Below is a small trained network, with its code and all its weights. Each question gives an input and a target symbol and asks what happens when units are switched off, that is, made to give their printed mean instead of their output.

import numpy as np


def w(rows, s, z=0):
    codes = np.array(rows[::2]) - 128.0
    scale = np.full(codes.shape[1], s)
    scale[-1] = z or s
    return codes * scale


def norm(h):
    return h / np.sqrt((h * h).mean(-1, keepdims=True) + 1e-5)


def softmax(a):
    e = np.exp(a - a.max(-1, keepdims=True))
    return e / e.sum(-1, keepdims=True)


def log_softmax(a):
    a = a - a.max(-1, keepdims=True)
    return a - np.log(np.exp(a).sum(-1, keepdims=True))


def net(x, mask):
    ids = ['βγδεζηθλμξπστφψω'.index(c) for c in x.split()]
    T = len(ids)
    res = E[ids] + P[:T]
    u = 0
    for l in range(3):
        r = norm(res)
        for j in range(3):
            rows = slice(2 * j, 2 * j + 2)
            q, k, v = (r @ M[l][rows].T for M in (Q, K, V))
            z = softmax(np.where(np.tri(T) > 0, q @ k.T / 2**0.5, -1e9)) @ v
            o = O[l][rows]
            res = res + np.where(mask[u + j], z, o[:, -1]) @ o[:, :-1]
        u += 3
    return log_softmax(norm(res)[-1] @ U[:, :-1].T + U[:, -1])


Q, K, V, O = {}, {}, {}, {}
E = w([
[193,230,139,136,156,110,122,108,91,185],'β',
[195,122,184,138,151,137,132,96,82,176],'γ',
[140,87,150,140,93,74,130,180,92,158],'δ',
[167,159,125,130,175,89,109,156,77,158],'ε',
[147,141,133,101,109,62,143,147,193,122],'ζ',
[166,110,128,136,168,47,116,117,119,143],'η',
[172,175,168,119,231,114,133,68,88,134],'θ',
[217,146,110,123,143,132,120,102,93,123],'λ',
[184,134,117,122,156,117,74,103,130,95],'μ',
[78,107,113,127,177,49,57,202,136,132],'ξ',
[36,207,89,168,97,165,78,94,137,174],'π',
[112,28,212,110,117,107,118,142,247,65],'σ',
[96,91,153,118,113,157,158,247,144,103],'τ',
[131,191,240,76,101,158,63,181,124,155],'φ',
[142,135,102,176,137,149,180,119,129,88],'ψ',
[36,155,196,155,128,245,186,169,46,78],'ω',
],0.013)
P = w([
[112,81,236,130,91,106,182,95,62,76],'0',
[169,164,204,170,188,53,144,174,134,24],'1',
[165,160,203,182,183,95,137,183,152,34],'2',
[207,151,195,188,208,137,148,190,153,94],'3',
[184,144,157,174,217,189,124,150,162,101],'4',
[177,160,134,164,218,199,130,154,174,112],'5',
[172,148,108,148,254,156,134,176,199,136],'6',
],0.0061)
Q[0] = w([
[16,124,20,114,40,128,128,26,121,216],'L0H1',
[80,171,147,114,115,91,60,104,109,104],'L0H1',
[210,116,153,167,253,123,106,199,142,108],'L0H2',
[140,178,162,123,109,26,34,104,147,155],'L0H2',
[145,176,178,191,140,124,148,152,139,83],'L0H3',
[201,76,132,180,182,130,107,141,173,111],'L0H3',
],0.0071)
K[0] = w([
[171,89,194,14,114,2,176,127,53,82],'L0H1',
[118,34,81,145,86,156,156,144,82,102],'L0H1',
[90,154,118,230,143,237,44,119,210,142],'L0H2',
[175,31,89,120,143,137,175,130,144,106],'L0H2',
[79,111,97,153,140,201,112,97,194,59],'L0H3',
[53,157,101,162,194,170,130,120,189,231],'L0H3',
],0.006)
V[0] = w([
[166,126,58,2,100,207,91,193,92,178],'L0H1',
[73,186,67,230,160,201,241,84,100,42],'L0H1',
[214,103,87,73,18,50,187,143,159,134],'L0H2',
[61,146,158,209,66,174,67,72,206,132],'L0H2',
[170,132,201,44,132,136,114,95,135,56],'L0H3',
[133,117,21,226,160,105,126,46,197,193],'L0H3',
],0.0047)
O[0] = w([
[157,133,103,99,146,164,92,158,70,93,70],'L0H1',
[128,95,76,255,132,165,193,116,200,147,179],'L0H1',
[175,96,167,138,112,143,206,143,118,134,58],'L0H2',
[105,129,182,75,43,120,92,75,208,106,109],'L0H2',
[139,109,77,139,97,108,106,125,136,34,176],'L0H3',
[96,128,133,102,182,206,158,135,127,146,3],'L0H3',
],0.0078,0.0068)
Q[1] = w([
[198,115,125,61,167,114,80,206,111,100],'L1H1',
[233,99,150,184,215,118,120,169,92,36],'L1H1',
[4,121,132,81,2,150,111,41,153,219],'L1H2',
[194,37,95,89,139,133,207,159,90,191],'L1H2',
[46,185,117,141,80,158,130,106,209,174],'L1H3',
[165,123,105,62,107,109,87,162,46,193],'L1H3',
],0.0069)
K[1] = w([
[115,223,178,80,215,156,12,202,182,215],'L1H1',
[90,145,156,158,154,253,76,227,153,95],'L1H1',
[142,200,158,157,32,8,165,76,50,166],'L1H2',
[209,179,76,173,202,109,107,129,209,144],'L1H2',
[146,152,130,147,44,102,129,36,41,187],'L1H3',
[152,166,130,102,229,29,56,191,144,131],'L1H3',
],0.0058)
V[1] = w([
[171,141,149,160,99,81,186,74,56,126],'L1H1',
[96,52,38,109,112,127,220,182,79,96],'L1H1',
[46,134,122,138,195,3,69,96,233,110],'L1H2',
[223,165,14,154,89,157,79,104,108,101],'L1H2',
[126,224,140,191,49,98,39,155,205,237],'L1H3',
[154,33,147,102,167,150,130,140,166,35],'L1H3',
],0.0055)
O[1] = w([
[110,72,68,92,26,158,151,145,162,230,189],'L1H1',
[155,154,48,120,222,131,95,206,204,214,186],'L1H1',
[171,35,124,79,211,118,127,1,21,108,242],'L1H2',
[224,202,68,110,52,166,210,127,122,110,119],'L1H2',
[140,10,130,16,200,177,114,210,92,33,155],'L1H3',
[148,161,143,154,122,42,67,108,238,145,252],'L1H3',
],0.0069,0.0028)
Q[2] = w([
[84,136,134,239,98,173,71,130,159,153],'L2H1',
[190,219,182,178,119,67,102,156,139,106],'L2H1',
[85,102,163,205,172,190,100,102,173,79],'L2H2',
[44,155,152,102,93,177,63,125,130,141],'L2H2',
[38,115,175,58,72,222,93,93,137,149],'L2H3',
[85,153,255,37,33,107,48,83,70,82],'L2H3',
],0.0077)
K[2] = w([
[77,135,107,252,108,220,220,223,43,211],'L2H1',
[130,90,224,173,217,208,150,187,210,2],'L2H1',
[40,207,46,178,111,187,108,172,35,140],'L2H2',
[167,147,241,116,85,85,178,152,89,251],'L2H2',
[136,152,137,107,12,15,170,122,92,212],'L2H3',
[177,142,235,75,54,48,60,76,169,84],'L2H3',
],0.0057)
V[2] = w([
[151,111,102,136,163,59,149,45,136,170],'L2H1',
[206,131,38,70,107,103,10,134,99,107],'L2H1',
[60,185,182,159,166,117,88,173,30,194],'L2H2',
[140,3,156,57,104,70,167,135,145,184],'L2H2',
[155,147,63,122,171,135,206,78,85,146],'L2H3',
[163,68,42,105,215,86,120,186,180,135],'L2H3',
],0.008)
O[2] = w([
[72,145,121,51,57,122,55,105,160,219,122],'L2H1',
[194,196,250,83,82,178,108,166,106,127,121],'L2H1',
[133,123,84,132,114,1,61,195,30,130,84],'L2H2',
[37,220,114,75,229,231,182,142,132,119,83],'L2H2',
[92,71,78,87,68,227,140,99,67,167,5],'L2H3',
[134,160,110,85,198,226,37,183,181,194,254],'L2H3',
],0.0085,0.0047)
U = w([
[168,69,51,87,84,174,219,146,46,85,245],'β',
[100,176,143,158,64,78,167,112,139,164,96],'γ',
[86,185,98,83,130,35,193,182,111,173,82],'δ',
[177,131,68,96,24,78,68,217,20,199,84],'ε',
[63,190,116,55,158,149,197,105,198,145,102],'ζ',
[52,169,68,41,130,100,111,110,122,241,151],'η',
[100,113,64,96,93,134,76,30,71,214,112],'θ',
[194,210,21,136,2,147,181,160,175,219,145],'λ',
[228,176,180,64,15,191,125,59,191,161,184],'μ',
[127,136,161,21,162,104,60,122,39,132,104],'ξ',
[91,78,126,91,217,183,172,85,103,13,123],'π',
[103,122,206,52,158,62,105,43,214,124,26],'σ',
[192,193,150,150,205,107,31,200,233,164,89],'τ',
[199,177,237,145,91,46,151,149,72,27,126],'φ',
[110,50,53,170,178,244,198,96,232,222,2],'ψ',
[184,40,26,235,110,33,148,125,137,90,130],'ω',
],0.0076,0.0028)

Each question gives the input, a string of symbols that net reads in full, and the target symbol t.
The units are the heads (2 rows each of Q, K, V and O). Each row of codes is followed by its name. A weight is (code - 128) times the scale printed after its matrix; where a second scale follows, it is the last column's (O and U).
mask holds one flag per head, layer by layer. A switched-off head (its flag False) gives its mean, the last column of its rows in O, instead of its output. The means were averaged over made-up inputs and are rounded, as every weight is.
A unit's drop is (log p(t) with every unit on - log p(t) with that unit switched off) / (log p(t) with every unit on - log p(t) with every unit switched off).
The circuit of an input: a set's keep is (log p(t) with only the set's units on - log p(t) with every unit switched off) / (log p(t) with every unit on - log p(t) with every unit switched off). Starting from all 9 units, units are removed one at a time, each time the one whose removal leaves the highest keep (on an exact tie, the one counted first), for as long as the keep stays at least 0.8.
circuit, biggest first: the units of the circuit, biggest drop first
most important unit: the unit with the biggest drop
heads that matter: for each layer, one digit per head in row order, 1 if its drop is at least 0.15 and else 0, layers parted by /
input ε θ η π β, target ε: heads that matter	110 / 001 / 010
input π τ τ μ ω, target π: most important unit	L1H3
input μ ψ ε η ε ξ, target ξ: circuit, biggest first	L1H2, L2H1
input μ η μ, target μ: circuit, biggest first	L2H1, L1H2
input τ η λ β, target λ: circuit, biggest first	L0H2, L0H3, L1H2, L2H3
input λ ψ τ ψ λ β, target ψ: heads that matter	100 / 000 / 000
input μ η μ μ β, target μ: circuit, biggest first	L2H1, L1H2
input μ π ε η, target μ: circuit, biggest first	L2H1, L1H2
input μ τ ε λ ζ μ, target μ: heads that matter	001 / 010 / 000
input ω μ β ω η, target ω: heads that matter	000 / 000 / 000
input φ τ σ, target φ: circuit, biggest first	L2H3, L1H1
input τ τ μ τ μ λ ζ, target μ: circuit, biggest first	L0H3, L2H1, L1H2
input τ φ τ, target φ: circuit, biggest first	L0H1, L1H1
input τ λ ω ε θ λ, target λ: circuit, biggest first	L0H3, L1H2
input ψ μ η, target ψ: most important unit	L0H1
input τ ζ μ β, target μ: circuit, biggest first	L0H3, L2H1, L2H2
input τ η τ τ τ φ τ, target φ: heads that matter	100 / 100 / 000
input τ θ τ ω ζ, target ω: heads that matter	000 / 000 / 000
input φ τ ε, target φ: circuit, biggest first	L0H1, L1H1, L2H3
input ω ψ θ, target ω: most important unit	L2H2
input ω τ ω ε ε μ ω, target ω: heads that matter	000 / 000 / 010
input η φ λ λ ω ξ ε, target ω: heads that matter	110 / 100 / 011
input δ β β λ, target λ: heads that matter	010 / 010 / 000
input μ λ τ λ ψ φ, target ψ: heads that matter	100 / 000 / 000
input μ φ φ, target φ: heads that matter	000 / 000 / 000
input μ ω β β, target ω: heads that matter	000 / 000 / 000
input δ ω β ε, target ω: circuit, biggest first	L2H1
